Bifal: [124  87 127 101 135 161 111 116 142]
fup: [115  91 130  53 139 172 106 140 177]
malot: [102  53 139  91 130 164  97 101 176]
which: [124  87 127 101 135 161 111]	Bifal
which: [ 53 139  91 130]	malot
which: [130  53 139 172 106 140]	fup

nalu: [124 125 111 124 136  67]
Sikan: [124 125 111 124 128 184]
batu: [136 125 112  67 124 124]
perm: [ 67 112 124 124 125 136]	batu
perm: [125 124 124 136 111  67]	nalu
perm: [111 124 124 125 128 184]	Sikan
which: [136 125]	batu
which: [111 124 128 184]	Sikan

named: [113 176 134 133 181]
Zabe: [133 104 110  90 156]
rozo: [110  90 132 156 104]
which: [113 176]	named
which: [133 104 110  90 156]	Zabe
perm: [ 90 104 110 132 156]	rozo

Napo: [ 67 120 122 114]
kug: [ 92 119 124 115]
feda: [167 117 125  94]
vem: [178 126  89 116]
Nuto: [ 73 125 122  98]
Suvav: [180 116 127  91]
Rozig: [178 116 127  89]
Segib: [181 116 127  92]
Tusi: [ 70 124 120 106]
perm: [ 70 106 120 124]	Tusi
perm: [116 127  89 178]	Rozig

kiv: [134 115 116  97 114  94 117 122 119 115 114 116 100 111 100 117 115 120
 110 115  95 118 118 116 143 117 100 121 103 115  98 147  95  99 148]
mezu: [125 126 124 126 121 127 121 123 125 125 123 126 121 123 123 126 124 122
 124 124 125 121 126 122 123 124 124 120 126 123 123 120 127 122 126]
tupa: [147 148 134 143 115 100 114 115  95 117 119 100 111 120 119  98  94 116
 122 115  95 117 116 118 115 103 117 121  99 115 114 116 100 110  97]
Refe: [150 151  64 147 145 134 143 135 150 123  71 152 155  67  70 143 166  81
  84 131 159 127 102 146  78 174 120 103 130 131 132 132 144 162 148]
which: [147 148 134 143 115 100 114]	tupa
which: [147 145 134 143]	Refe
perm: [ 97 147 148 134 143 115 100 114 115  95 117 119 100 111 120 119  98  94
 116 122 115  95 117 116 118 115 103 117 121  99 115 114 116 100 110]	tupa

duzak: [ 79 131 156 130 154 146 188 155 115  73 112  79 148 103 109 143 131 116
 178 146 144]
lozaz: [134 132  93 118 146  92  92 127 150 171 149 169 108  91 177 103  79  78
 117 126 103]
Fata: [ 73 129 116 155 144 169 177 150  91 108 149  92 127 171  92  88 133 100
 151 133 126]
tapu: [155 129 116 154 131  79 103 148 188 144 131  79 156 115 112 109 146 146
  73 143 178]
perm: [155 115  73 112  79 148 103 109 143 131 116 178 146 144  79 131 156 130
 154 146 188]	duzak
which: [103 148 188 144 131  79]	tapu
perm: [178 143  73 146 146 109 112 115 156  79 131 144 188 148 103  79 131 154
 116 129 155]	tapu
which: [ 79 103]	tapu
which: [ 92  92 127 150 171 149 169 108]	lozaz
which: [ 92  92 127 150 171 149 169 108  91 177]	lozaz
which: [130 154 146 188 155]	duzak

melu: [122 128 146 130]
fuza: [132  69 125 127]
nimo: [122 146 130 129]
which: [122 146 130]	nimo
which: [122 128]	melu
which: [122 128 146]	melu
perm: [130 122 128 146]	melu
perm: [146 130 129 122]	nimo
perm: [122 128 130 146]	melu

Pabi: [155 141 131 194 180 141 146]
Lugi: [146 141 194 155 141 180 132]
Lesar: [131 141 141 180 146 194 154]
lapeb: [155 141 131  70 180  68 146]
perm: [146 141 180 194 131 141 155]	Pabi
which: [131 194 180 141 146]	Pabi
perm: [146  70 155  68 141 131 180]	lapeb
perm: [141 146 155 141 131 194 180]	Pabi

mem: [108 114 133 134 150 144 129 131 115 123 103 132]
nok: [131 103 134 150 132 144 129 133 123 113 108 115]
ful: [111 123 146 128 156 114 123 133 113 121 117 135]
soni: [116 206 124 100 133 144 121 136 143 121 136 150]
Nid: [142 130 141 149 126 139 135 124  88 134 105 129]
nonop: [145  50  98 135 131 131  89 136 119 149 113 118]
rini: [110 171 134 110 131 170 103 126 156 136 116 124]
which: [113 118]	nonop
perm: [150 133 114 144 123 129 134 131 108 103 115 132]	mem
perm: [103 108 114 115 123 129 131 132 133 134 144 150]	mem
perm: [103 108 113 115 123 129 131 132 133 134 144 150]	nok

fuso: [138 168 134 126 131  86 129 108 138]
vavot: [169 115  70  95 161 121 122 138 107]
mupu: [121 169 115 107 123  70 161 138  95]
saruf: [122 139 157 133 154 121 136 133 113]
perm: [107 138 122 121 161  95  70 115 169]	vavot
perm: [ 95  70 107 169 161 123 138 115 121]	mupu
which: [107 123  70 161]	mupu

keluz: [150 178 115  74 116 187]
vusup: [146 177 117  71 121 180]
tolal: [120 149 102  72 146 144]
sep: [187 115 151  74 178 116]
puza: [157 176 137  96 106 185]
fena: [ 96 118 106  54 169 104]
romom: [132 134 118 138 119 136]
Nadop: [153 141 158 153 105 158]
mipi: [143 133 119 152 113 150]
zibi: [137  96 158 176 185 106]
lipe: [146 177 117  71 120 184]
perm: [ 96 106 185 157 176 137]	puza
which: [133 119 152 113]	mipi
perm: [150 113 152 119 133 143]	mipi
perm: [104 169  54 106 118  96]	fena
perm: [187 116  74 115 178 150]	keluz

